Below is a small trained network, with its code and all its weights. Each question gives an input and a class and asks what happens when units are switched off, that is, made to give their printed mean instead of their output.

import numpy as np


def w(rows, s, z=0):
    codes = np.array(rows[::2]) - 128.0
    scale = np.full(codes.shape[1], s)
    scale[-1] = z or s
    return codes * scale


def norm(h):
    return h / np.sqrt((h * h).mean(-1, keepdims=True) + 1e-5)


def f(y):
    return np.maximum(y, 0)


def log_softmax(a):
    a = a - a.max(-1, keepdims=True)
    return a - np.log(np.exp(a).sum(-1, keepdims=True))


def net(x, mask):
    res = np.array(x, float).reshape(1, 2) / 4 @ E
    u = 0
    for l in range(2):
        y = f(norm(res) @ A[l][:, :-1].T + A[l][:, -1])
        res = res + np.where(mask[u : u + 6], y, B[l][:, -1]) @ B[l][:, :-1]
        u += 6
    return log_softmax(norm(res)[-1] @ U[:, :-1].T + U[:, -1])


A, B = {}, {}
E = w([
[178,252,100,157,133,242,84,92],'x0',
[70,95,123,120,165,190,82,206],'x1',
],0.0018)
A[0] = w([
[107,186,116,87,110,134,97,45,39],'L0N1',
[116,171,87,187,132,187,166,61,254],'L0N2',
[206,189,114,69,97,252,100,104,180],'L0N3',
[169,125,118,116,159,214,116,180,33],'L0N4',
[163,153,53,115,145,233,204,85,39],'L0N5',
[74,108,131,127,185,172,75,185,156],'L0N6',
],0.003,0.00089)
B[0] = w([
[96,69,151,168,136,105,217,124,169],'L0N1',
[114,145,154,92,62,129,165,191,214],'L0N2',
[227,106,180,189,217,111,50,167,252],'L0N3',
[233,148,57,98,136,112,105,111,179],'L0N4',
[2,134,124,154,182,156,181,118,193],'L0N5',
[65,245,143,104,145,61,116,203,200],'L0N6',
],0.0035,0.0037)
A[1] = w([
[56,146,123,39,7,86,155,172,79],'L1N1',
[187,100,121,169,109,212,81,122,1],'L1N2',
[27,182,57,77,78,94,132,99,47],'L1N3',
[125,43,125,99,17,182,185,52,112],'L1N4',
[169,39,115,12,112,118,129,9,99],'L1N5',
[203,115,253,202,136,201,138,46,131],'L1N6',
],0.0036,0.00071)
B[1] = w([
[122,163,70,143,68,169,113,97,250],'L1N1',
[80,98,55,136,55,20,90,122,168],'L1N2',
[2,14,81,62,5,72,170,152,161],'L1N3',
[172,158,80,189,212,143,116,77,189],'L1N4',
[176,214,79,205,125,180,122,102,204],'L1N5',
[94,56,168,34,100,134,184,80,255],'L1N6',
],0.0051,0.0026)
U = w([
[221,181,10,254,97,139,170,30,114],'0',
[168,17,240,37,130,156,216,55,155],'1',
[3,75,53,65,26,95,114,222,6],'2',
[207,201,166,150,210,171,39,240,214],'3',
],0.0078,0.0017)

Each question gives the input, the list of numbers given to net, and the class t.
The units are the neurons (one row each of A and B). Each row of codes is followed by its name. A weight is (code - 128) times the scale printed after its matrix; where a second scale follows, it is the last column's (A, B and U).
mask holds one flag per neuron, layer by layer. A switched-off neuron (its flag False) gives its mean, the last column of its row in B, instead of its output. The means were averaged over made-up inputs and are rounded, as every weight is.
A unit's drop is (log p(t) with every unit on - log p(t) with that unit switched off) / (log p(t) with every unit on - log p(t) with every unit switched off).
The circuit of an input: a set's keep is (log p(t) with only the set's units on - log p(t) with every unit switched off) / (log p(t) with every unit on - log p(t) with every unit switched off). Starting from all 12 units, units are removed one at a time, each time the one whose removal leaves the highest keep (on an exact tie, the one counted first), for as long as the keep stays at least 0.8.
circuit, biggest first: the units of the circuit, biggest drop first
unit that matters most: the unit with the biggest drop
k most important neurons: the k neurons with the biggest drops, biggest first
top k neurons in layer l: the k neurons of layer l with the biggest drops, biggest first
drop of u: that unit's drop, to one decimal
input [-7,-6], class 0: top 2 neurons in layer 0 : [L0N3 L0N6]
input [1,-7], class 1: circuit, biggest first : [L1N6 L0N6]
input [2,0], class 1: circuit, biggest first : [L1N6 L0N6]
input [-5,-3], class 0: 2 most important neurons : [L0N6 L0N3]
input [-6,-8], class 0: unit that matters most : L0N3
input [-5,-4], class 0: top 2 neurons in layer 0 : [L0N6 L0N3]
input [-6,0], class 0: 3 most important neurons : [L0N6 L0N3 L0N5]
input [-2,-1], class 0: 3 most important neurons : [L0N3 L0N6 L0N5]
input [4,1], class 3: top 2 neurons in layer 0 : [L0N4 L0N2]
input [7,0], class 1: 2 most important neurons : [L1N6 L0N6]
input [1,-8], class 1: top 2 neurons in layer 1 : [L1N6 L1N1]
input [4,-8], class 1: drop of L1N6 : 0.1
input [1,1], class 3: drop of L0N3 : 0.0
input [-7,-2], class 0: drop of L0N6 : 0.7
